Here is a tiny trained network, its code and every weight. The questions are about switching its units off for an input and a target symbol, where a switched-off unit gives its printed mean instead of its output.

import numpy as np


def w(rows, s, z=0):
    codes = np.array(rows[::2]) - 128.0
    scale = np.full(codes.shape[1], s)
    scale[-1] = z or s
    return codes * scale


def norm(h):
    return h / np.sqrt((h * h).mean(-1, keepdims=True) + 1e-5)


def f(y):
    return np.maximum(y, 0)


def softmax(a):
    e = np.exp(a - a.max(-1, keepdims=True))
    return e / e.sum(-1, keepdims=True)


def log_softmax(a):
    a = a - a.max(-1, keepdims=True)
    return a - np.log(np.exp(a).sum(-1, keepdims=True))


def net(x, mask):
    ids = ['δζηθμξπστω'.index(c) for c in x.split()]
    T = len(ids)
    res = E[ids] + P[:T]
    u = 0
    for l in range(2):
        r = norm(res)
        for j in range(2):
            rows = slice(3 * j, 3 * j + 3)
            q, k, v = (r @ M[l][rows].T for M in (Q, K, V))
            z = softmax(np.where(np.tri(T) > 0, q @ k.T / 3**0.5, -1e9)) @ v
            o = O[l][rows]
            res = res + np.where(mask[u + j], z, o[:, -1]) @ o[:, :-1]
        u += 2
        y = f(norm(res) @ A[l][:, :-1].T + A[l][:, -1])
        res = res + np.where(mask[u : u + 12], y, B[l][:, -1]) @ B[l][:, :-1]
        u += 12
    return log_softmax(norm(res)[-1] @ U[:, :-1].T + U[:, -1])


Q, K, V, O, A, B = {}, {}, {}, {}, {}, {}
E = w([
[142,92,105,110],'δ',
[115,110,110,124],'ζ',
[109,118,102,132],'η',
[141,92,105,111],'θ',
[112,109,108,123],'μ',
[120,103,112,136],'ξ',
[118,140,112,99],'π',
[122,114,167,98],'σ',
[162,134,115,140],'τ',
[253,92,108,61],'ω',
],0.035)
P = w([
[239,54,6,2],'0',
[201,84,8,43],'1',
[162,109,25,72],'2',
[140,128,36,94],'3',
[117,147,46,110],'4',
[99,165,58,128],'5',
[85,180,77,141],'6',
[75,202,87,155],'7',
[65,216,103,173],'8',
[30,230,104,185],'9',
[42,250,124,199],'10',
],0.0067)
Q[0] = w([
[70,122,6,151],'0.h1',
[83,111,113,187],'0.h1',
[157,146,253,137],'0.h1',
[136,90,138,110],'0.h2',
[164,102,152,206],'0.h2',
[188,154,131,176],'0.h2',
],0.018)
K[0] = w([
[94,223,193,202],'0.h1',
[138,215,157,107],'0.h1',
[186,69,80,63],'0.h1',
[170,176,122,119],'0.h2',
[143,138,60,54],'0.h2',
[142,34,86,9],'0.h2',
],0.012)
V[0] = w([
[74,97,187,46],'0.h1',
[62,254,88,77],'0.h1',
[29,25,122,222],'0.h1',
[196,137,118,197],'0.h2',
[139,63,136,128],'0.h2',
[146,198,31,107],'0.h2',
],0.0098)
O[0] = w([
[101,57,190,39,124],'0.h1',
[179,154,47,50,211],'0.h1',
[106,3,65,191,139],'0.h1',
[207,187,149,248,84],'0.h2',
[79,70,159,174,173],'0.h2',
[191,254,88,49,253],'0.h2',
],0.0082,0.006)
A[0] = w([
[75,58,52,153,182],'0.n1',
[56,170,115,128,119],'0.n2',
[30,154,101,172,134],'0.n3',
[49,164,100,158,73],'0.n4',
[100,117,75,195,251],'0.n5',
[229,126,174,124,2],'0.n6',
[46,122,201,131,95],'0.n7',
[96,78,137,103,119],'0.n8',
[175,243,153,214,122],'0.n9',
[70,107,107,73,121],'0.n10',
[80,152,155,90,86],'0.n11',
[144,108,228,4,176],'0.n12',
],0.012,0.0048)
B[0] = w([
[189,139,238,98,254],'0.n1',
[183,42,103,127,153],'0.n2',
[239,73,112,115,159],'0.n3',
[224,99,95,95,142],'0.n4',
[254,96,221,67,216],'0.n5',
[126,105,51,210,137],'0.n6',
[122,106,94,39,147],'0.n7',
[167,78,158,139,168],'0.n8',
[150,186,185,142,166],'0.n9',
[104,68,126,74,213],'0.n10',
[126,55,108,158,150],'0.n11',
[44,105,160,189,225],'0.n12',
],0.0091,0.0086)
Q[1] = w([
[106,131,48,126],'1.h1',
[122,171,165,194],'1.h1',
[126,148,78,96],'1.h1',
[172,39,105,24],'1.h2',
[111,116,179,6],'1.h2',
[91,159,125,215],'1.h2',
],0.012)
K[1] = w([
[124,136,38,117],'1.h1',
[115,141,139,90],'1.h1',
[164,123,72,137],'1.h1',
[170,112,9,121],'1.h2',
[167,106,80,102],'1.h2',
[110,91,215,132],'1.h2',
],0.015)
V[1] = w([
[184,161,101,134],'1.h1',
[145,183,148,189],'1.h1',
[101,128,19,111],'1.h1',
[204,25,2,176],'1.h2',
[94,48,2,190],'1.h2',
[59,118,220,124],'1.h2',
],0.0077)
O[1] = w([
[134,21,184,130,145],'1.h1',
[83,86,176,92,2],'1.h1',
[129,143,114,51,83],'1.h1',
[137,190,225,27,205],'1.h2',
[219,178,254,82,40],'1.h2',
[156,136,42,207,11],'1.h2',
],0.0062,0.0037)
A[1] = w([
[139,163,74,139,64],'1.n1',
[145,165,129,92,116],'1.n2',
[117,155,183,134,89],'1.n3',
[78,125,124,76,109],'1.n4',
[111,130,199,175,171],'1.n5',
[173,84,124,104,254],'1.n6',
[174,73,156,107,125],'1.n7',
[96,127,75,218,241],'1.n8',
[104,150,145,157,41],'1.n9',
[160,254,103,208,207],'1.n10',
[21,141,177,123,105],'1.n11',
[51,201,149,96,207],'1.n12',
],0.015,0.0031)
B[1] = w([
[143,158,97,117,148],'1.n1',
[104,158,132,128,180],'1.n2',
[131,157,174,95,132],'1.n3',
[103,139,162,118,181],'1.n4',
[89,181,101,83,145],'1.n5',
[118,160,113,166,246],'1.n6',
[129,148,86,142,228],'1.n7',
[134,180,177,142,134],'1.n8',
[136,121,118,116,129],'1.n9',
[79,174,156,253,173],'1.n10',
[94,91,165,164,153],'1.n11',
[201,104,162,179,170],'1.n12',
],0.014,0.011)
U = w([
[101,200,158,192,203],'δ',
[141,188,251,103,94],'ζ',
[67,218,95,39,126],'η',
[118,134,99,140,95],'θ',
[116,124,74,129,94],'μ',
[216,75,157,148,143],'ξ',
[134,95,50,101,89],'π',
[127,136,120,122,52],'σ',
[117,136,94,144,82],'τ',
[69,83,153,114,255],'ω',
],0.015,0.0064)

Each question gives the input, a string of symbols that net reads in full, and the target symbol t.
The units are the heads (3 rows each of Q, K, V and O) and the neurons (one row each of A and B). Each row of codes is followed by its name. A weight is (code - 128) times the scale printed after its matrix; where a second scale follows, it is the last column's (O, A, B and U).
mask holds one flag per unit, layer by layer, with each layer's heads first. A switched-off unit (its flag False) gives its mean, the last column of its rows in O or B, instead of its output. The means were averaged over made-up inputs and are rounded, as every weight is.
A unit's drop is (log p(t) with every unit on - log p(t) with that unit switched off) / (log p(t) with every unit on - log p(t) with every unit switched off).
The circuit of an input: a set's keep is (log p(t) with only the set's units on - log p(t) with every unit switched off) / (log p(t) with every unit on - log p(t) with every unit switched off). Starting from the 12 units with the biggest drops (on a tie, the unit counted first), units are removed one at a time, each time the one whose removal leaves the highest keep (on an exact tie, the one counted first), for as long as the keep stays at least 0.8.
circuit, biggest first: the units of the circuit, biggest drop first
unit that matters most: the unit with the biggest drop
top k neurons: the k neurons with the biggest drops, biggest first
top k neurons in layer l: the k neurons of layer l with the biggest drops, biggest first
heads that matter: for each layer, one digit per head in row order, 1 if its drop is at least 0.15 and else 0, layers parted by /
drop when u is switched off: that unit's drop, to one decimal
input π π τ μ, target δ: circuit, biggest first : [0.h2, 0.h1, 1.n10]
input η ω ζ, target ζ: circuit, biggest first : [1.h2]
input π π ξ ξ π δ η ξ ζ, target ξ: heads that matter : 10 / 00
input μ π ξ σ π ω ξ, target ζ: circuit, biggest first : [1.n12, 0.n5]
input π π π ξ μ ξ ω θ, target ζ: circuit, biggest first : [1.h2, 0.n1]
input π ζ η ξ μ, target ξ: circuit, biggest first : [0.h1, 0.n5]
input σ ξ σ ζ μ η σ ξ π, target ω: heads that matter : 11 / 00
input μ ξ ζ ζ η ξ ξ ξ ξ ζ, target ξ: heads that matter : 00 / 00
input ω π ξ, target ζ: top 4 neurons in layer 0 : [0.n5, 0.n6, 0.n3, 0.n12]
input ω π μ, target ζ: top 2 neurons in layer 0 : [0.n5, 0.n6]
input ζ η ξ ξ ξ ξ σ ξ ξ σ π, target ω: heads that matter : 10 / 00
input ξ ζ σ τ θ, target δ: heads that matter : 11 / 00
input ξ ω ξ μ, target ζ: top 2 neurons : [0.n1, 0.n6]
input τ ξ μ, target δ: circuit, biggest first : [0.h1]
input ξ π ξ τ ξ π, target δ: top 3 neurons : [1.n10, 0.n9, 1.n12]
input σ π ξ ξ ξ π τ σ, target δ: drop when 0.h2 is switched off : 1.3
input ξ π τ, target δ: drop when 0.h1 is switched off : 1.1
input π ω ξ μ π θ, target η: drop when 0.h1 is switched off : 0.1
input ξ ω ζ, target ζ: top 2 neurons in layer 0 : [0.n1, 0.n6]
input ξ ξ τ ζ, target δ: unit that matters most : 0.h1
